Here is a tiny trained network, its code and every weight. The questions are about switching its units off for an input and a class, where a switched-off unit gives its printed mean instead of its output.

import numpy as np


def w(rows, s, z=0):
    codes = np.array(rows[::2]) - 128.0
    scale = np.full(codes.shape[1], s)
    scale[-1] = z or s
    return codes * scale


def f(y):
    return y / 2 * (1 + np.tanh(0.7978845608 * (y + 0.044715 * y**3)))


def log_softmax(a):
    a = a - a.max(-1, keepdims=True)
    return a - np.log(np.exp(a).sum(-1, keepdims=True))


def net(x, mask):
    res = np.array(x, float).reshape(1, 6) / 4 @ E
    y = f(res @ A[0][:, :-1].T + A[0][:, -1])
    res = res + np.where(mask, y, B[0][:, -1]) @ B[0][:, :-1]
    return log_softmax(res[-1] @ U[:, :-1].T + U[:, -1])


A, B = {}, {}
E = w([
[172,205,188,115,17,175,21,161,146,140,74,114],'x0',
[132,140,126,142,124,118,128,126,131,141,142,124],'x1',
[124,135,127,119,138,143,144,124,128,116,104,117],'x2',
[113,118,136,126,112,116,120,125,121,130,133,139],'x3',
[124,142,92,85,88,222,155,144,2,123,201,116],'x4',
[59,102,189,93,188,128,81,163,123,235,137,49],'x5',
],0.013)
A[0] = w([
[182,152,84,174,83,101,112,93,134,31,106,175,174],'n0',
[107,90,91,130,203,72,156,125,110,114,151,124,192],'n1',
[111,147,113,62,81,205,142,171,86,134,212,86,6],'n2',
[124,155,133,170,142,103,149,134,158,154,108,143,164],'n3',
[137,93,35,145,70,141,186,120,93,93,184,172,133],'n4',
[87,68,92,132,173,83,188,115,141,146,147,104,142],'n5',
[146,120,131,116,130,113,52,151,176,181,86,101,121],'n6',
[127,130,92,146,109,123,159,99,123,120,151,121,116],'n7',
[116,134,186,98,140,162,138,133,185,166,81,88,168],'n8',
[137,135,87,115,110,208,110,127,5,190,142,115,95],'n9',
[64,110,167,117,161,159,143,153,117,192,159,85,12],'n10',
[202,165,90,156,81,105,133,125,153,42,90,216,62],'n11',
[141,120,138,94,117,131,131,144,171,159,119,121,119],'n12',
[117,159,120,76,112,204,135,151,74,146,181,117,169],'n13',
[160,110,75,122,142,145,194,129,50,65,176,145,147],'n14',
[146,101,71,149,130,142,187,59,50,120,178,151,148],'n15',
[46,79,71,143,240,77,171,117,138,137,161,144,60],'n16',
[121,107,112,158,143,97,118,149,178,113,100,138,66],'n17',
[128,135,134,82,168,94,163,113,146,168,137,156,152],'n18',
[173,168,138,131,69,180,103,127,131,136,112,119,55],'n19',
[124,79,107,134,168,90,167,85,117,160,125,118,170],'n20',
[186,159,169,126,89,153,95,156,106,113,123,145,28],'n21',
[99,124,193,108,100,108,97,130,201,173,66,95,92],'n22',
[104,139,122,139,124,139,140,125,139,92,157,120,111],'n23',
[137,103,140,178,140,63,160,84,238,117,84,158,72],'n24',
],0.011,0.015)
B[0] = w([
[57,90,69,110,65,164,133,115,170,105,159,171,251],'n0',
[102,148,111,92,85,147,173,147,169,74,110,135,251],'n1',
[145,60,119,199,65,114,69,10,94,105,200,96,188],'n2',
[110,106,109,140,106,122,105,145,100,127,145,143,177],'n3',
[165,170,160,72,160,103,127,177,140,174,72,121,240],'n4',
[110,97,92,163,71,150,130,118,125,77,158,173,236],'n5',
[176,167,141,128,137,75,68,133,56,126,118,67,201],'n6',
[144,139,161,96,141,97,146,156,138,142,90,129,158],'n7',
[151,88,151,163,112,90,131,109,94,133,154,95,206],'n8',
[93,74,62,144,79,167,143,72,139,52,162,154,221],'n9',
[33,167,79,87,100,222,196,166,203,106,81,193,174],'n10',
[141,52,90,198,92,123,62,64,54,72,205,113,223],'n11',
[101,136,140,111,150,99,96,114,107,157,129,113,147],'n12',
[117,138,121,138,125,132,155,162,172,98,134,180,233],'n13',
[145,175,178,75,214,94,110,171,144,183,75,91,248],'n14',
[158,178,164,75,184,105,148,160,125,175,62,106,240],'n15',
[135,47,134,186,88,95,74,52,67,81,183,91,246],'n16',
[146,129,126,96,128,132,155,177,153,140,124,134,156],'n17',
[120,114,118,136,103,150,119,113,150,147,127,134,179],'n18',
[89,116,103,105,99,200,149,153,138,114,131,160,176],'n19',
[151,123,89,133,115,158,128,142,158,96,150,139,220],'n20',
[94,170,83,79,112,173,165,167,179,133,124,169,163],'n21',
[151,154,140,128,151,89,81,123,88,159,123,51,209],'n22',
[136,122,125,105,144,124,114,124,135,162,115,136,136],'n23',
[69,130,102,84,91,167,173,160,163,112,122,174,218],'n24',
],0.011,0.019)
U = w([
[62,153,110,69,103,163,218,161,254,84,107,165,32],'0',
[113,85,126,224,87,107,99,40,34,74,168,71,253],'1',
[198,220,250,80,235,48,147,172,101,216,55,41,87],'2',
],0.0097,0.004)

Each question gives the input, the list of numbers given to net, and the class t.
The units are the neurons (one row each of A and B). Each row of codes is followed by its name. A weight is (code - 128) times the scale printed after its matrix; where a second scale follows, it is the last column's (A, B and U).
mask holds one flag per neuron, in row order. A switched-off neuron (its flag False) gives its mean, the last column of its row in B, instead of its output. The means were averaged over made-up inputs and are rounded, as every weight is.
A unit's drop is (log p(t) with every unit on - log p(t) with that unit switched off) / (log p(t) with every unit on - log p(t) with every unit switched off).
The circuit of an input: a set's keep is (log p(t) with only the set's units on - log p(t) with every unit switched off) / (log p(t) with every unit on - log p(t) with every unit switched off). Starting from the 12 units with the biggest drops (on a tie, the unit counted first), units are removed one at a time, each time the one whose removal leaves the highest keep (on an exact tie, the one counted first), for as long as the keep stays at least 0.8.
circuit, biggest first: the units of the circuit, biggest drop first
most important unit: the unit with the biggest drop
top k neurons: the k neurons with the biggest drops, biggest first
drop when u is switched off: that unit's drop, to one decimal
input [-6,4,5,-3,5,-3], class 2: circuit, biggest first => (n14)
input [8,-1,-6,0,5,-3], class 0: top 2 neurons => (n21, n16)
input [-1,0,-5,8,2,7], class 0: top 2 neurons => (n10, n11)
input [3,-4,3,3,0,-2], class 1: top 4 neurons => (n1, n24, n10, n4)
input [7,-4,1,2,1,1], class 1: top 4 neurons => (n14, n15, n4, n1)
input [1,8,5,-4,-6,-3], class 1: top 3 neurons => (n11, n1, n10)
input [-6,-7,2,0,3,8], class 0: top 3 neurons => (n10, n11, n1)
input [2,4,-3,7,-2,-7], class 1: top 3 neurons => (n11, n1, n10)
input [3,1,-5,-4,7,0], class 0: top 3 neurons => (n16, n11, n13)
input [2,-7,-2,-2,7,0], class 0: top 2 neurons => (n16, n11)
input [8,1,1,-7,0,-2], class 1: top 3 neurons => (n11, n1, n24)
input [-7,-2,2,-6,-1,2], class 1: top 2 neurons => (n16, n13)
input [3,8,1,-2,-8,2], class 2: drop when n2 is switched off => 0.0
input [8,2,0,3,4,-3], class 0: most important unit => n21
input [2,-4,-6,-1,2,-3], class 0: drop when n16 is switched off => 2.0
input [-8,7,-8,6,7,-5], class 2: drop when n14 is switched off => 0.1
